Below is a small trained network, with its code and all its weights. Each question gives an input and a class and asks what happens when units are switched off, that is, made to give their printed mean instead of their output.

import numpy as np


def w(rows, s, z=0):
    codes = np.array(rows[::2]) - 128.0
    scale = np.full(codes.shape[1], s)
    scale[-1] = z or s
    return codes * scale


def f(y):
    return np.maximum(y, 0)


def log_softmax(a):
    a = a - a.max(-1, keepdims=True)
    return a - np.log(np.exp(a).sum(-1, keepdims=True))


def net(x, mask):
    res = np.array(x, float).reshape(1, 3) / 4 @ E
    y = f(res @ A[0][:, :-1].T + A[0][:, -1])
    res = res + np.where(mask, y, B[0][:, -1]) @ B[0][:, :-1]
    return log_softmax(res[-1] @ U[:, :-1].T + U[:, -1])


A, B = {}, {}
E = w([
[144,167,118,126,113,4,95,238,96,140,162],'x0',
[45,30,131,75,115,65,95,47,169,61,183],'x1',
[83,143,124,239,17,138,118,115,144,87,110],'x2',
],0.011)
A[0] = w([
[136,142,129,155,131,37,129,177,127,142,125,109],'N0',
[112,116,129,137,139,172,132,95,123,124,126,160],'N1',
[166,181,129,167,145,201,132,201,121,149,118,138],'N2',
[114,95,126,86,104,90,127,90,121,121,144,109],'N3',
[145,140,123,116,109,107,114,169,148,118,154,91],'N4',
[160,137,128,80,200,147,139,148,119,151,114,127],'N5',
[151,125,123,35,232,127,129,143,121,132,132,78],'N6',
[145,132,135,136,124,102,113,148,127,147,128,94],'N7',
[86,97,130,104,123,65,115,77,135,109,127,94],'N8',
[139,124,128,122,147,228,136,61,137,129,114,95],'N9',
[169,150,131,164,143,190,134,180,119,150,99,70],'N10',
[113,130,134,118,111,97,128,93,140,130,137,126],'N11',
[114,143,120,166,79,127,136,118,123,106,122,79],'N12',
[139,127,132,121,133,112,127,129,128,130,125,251],'N13',
[123,83,132,117,109,90,122,83,129,129,123,80],'N14',
[116,135,127,244,3,134,125,127,125,125,118,116],'N15',
[118,130,121,126,103,27,139,187,118,133,118,104],'N16',
[129,110,132,142,136,199,129,81,118,141,108,90],'N17',
[152,142,143,130,127,88,102,147,105,120,119,109],'N18',
],0.018,0.016)
B[0] = w([
[137,142,117,127,104,186,137,152,137,119,153,188],'N0',
[115,134,96,117,120,127,119,188,118,130,132,184],'N1',
[112,126,94,129,121,76,146,63,123,92,132,221],'N2',
[133,139,128,138,128,99,145,80,119,110,119,177],'N3',
[134,144,151,126,126,157,122,121,121,121,161,151],'N4',
[149,118,170,128,158,115,123,146,133,163,104,188],'N5',
[161,131,209,147,171,151,118,127,141,179,106,201],'N6',
[130,137,150,141,124,157,126,112,133,117,151,145],'N7',
[143,133,129,138,131,102,151,44,132,109,143,190],'N8',
[128,140,130,128,86,194,133,165,128,112,164,208],'N9',
[133,141,125,139,128,115,136,13,124,106,148,187],'N10',
[126,129,108,126,143,118,136,99,116,126,123,158],'N11',
[135,135,169,134,160,142,114,128,141,144,112,165],'N12',
[55,72,22,108,108,48,83,254,122,122,75,201],'N13',
[139,154,130,139,126,127,130,57,122,126,135,162],'N14',
[157,109,187,123,179,117,117,161,135,188,94,250],'N15',
[123,149,127,127,100,197,140,142,122,110,154,193],'N16',
[131,147,134,121,108,181,132,143,130,108,162,182],'N17',
[126,122,146,112,110,165,130,124,128,123,143,157],'N18',
],0.03,0.026)
U = w([
[176,111,208,133,203,120,103,133,163,203,84,93],'0',
[130,173,132,106,53,229,138,154,127,83,190,76],'1',
[138,144,115,149,133,56,170,6,111,74,129,89],'2',
[67,49,54,92,111,46,77,200,119,122,74,255],'3',
],0.013,0.0078)

Each question gives the input, the list of numbers given to net, and the class t.
The units are the neurons (one row each of A and B). Each row of codes is followed by its name. A weight is (code - 128) times the scale printed after its matrix; where a second scale follows, it is the last column's (A, B and U).
mask holds one flag per neuron, in row order. A switched-off neuron (its flag False) gives its mean, the last column of its row in B, instead of its output. The means were averaged over made-up inputs and are rounded, as every weight is.
A unit's drop is (log p(t) with every unit on - log p(t) with that unit switched off) / (log p(t) with every unit on - log p(t) with every unit switched off).
The circuit of an input: a set's keep is (log p(t) with only the set's units on - log p(t) with every unit switched off) / (log p(t) with every unit on - log p(t) with every unit switched off). Starting from the 12 units with the biggest drops (on a tie, the unit counted first), units are removed one at a time, each time the one whose removal leaves the highest keep (on an exact tie, the one counted first), for as long as the keep stays at least 0.8.
circuit, biggest first: the units of the circuit, biggest drop first
top k neurons: the k neurons with the biggest drops, biggest first
drop of u: that unit's drop, to one decimal
input [-6,7,5], class 2: circuit, biggest first => [N8]
input [-1,5,4], class 2: top 2 neurons => [N6, N8]
input [6,6,-4], class 1: top 2 neurons => [N16, N2]
input [-7,7,7], class 0: top 3 neurons => [N15, N2, N16]
input [8,-7,-5], class 1: top 2 neurons => [N0, N16]
input [-3,-1,0], class 3: top 2 neurons => [N16, N0]
input [3,-5,1], class 2: top 2 neurons => [N2, N10]
input [3,-1,1], class 3: top 2 neurons => [N9, N17]
input [5,-8,6], class 2: top 2 neurons => [N2, N10]
input [3,-4,-3], class 2: top 4 neurons => [N15, N2, N10, N9]
input [-7,7,-5], class 1: top 2 neurons => [N9, N2]
input [8,7,6], class 1: top 2 neurons => [N16, N0]
input [1,2,-2], class 3: drop of N15 => 0.1
input [-8,2,-5], class 1: circuit, biggest first => [N9]
input [1,1,3], class 3: drop of N6 => 0.9
input [-7,-3,5], class 1: drop of N17 => 0.5
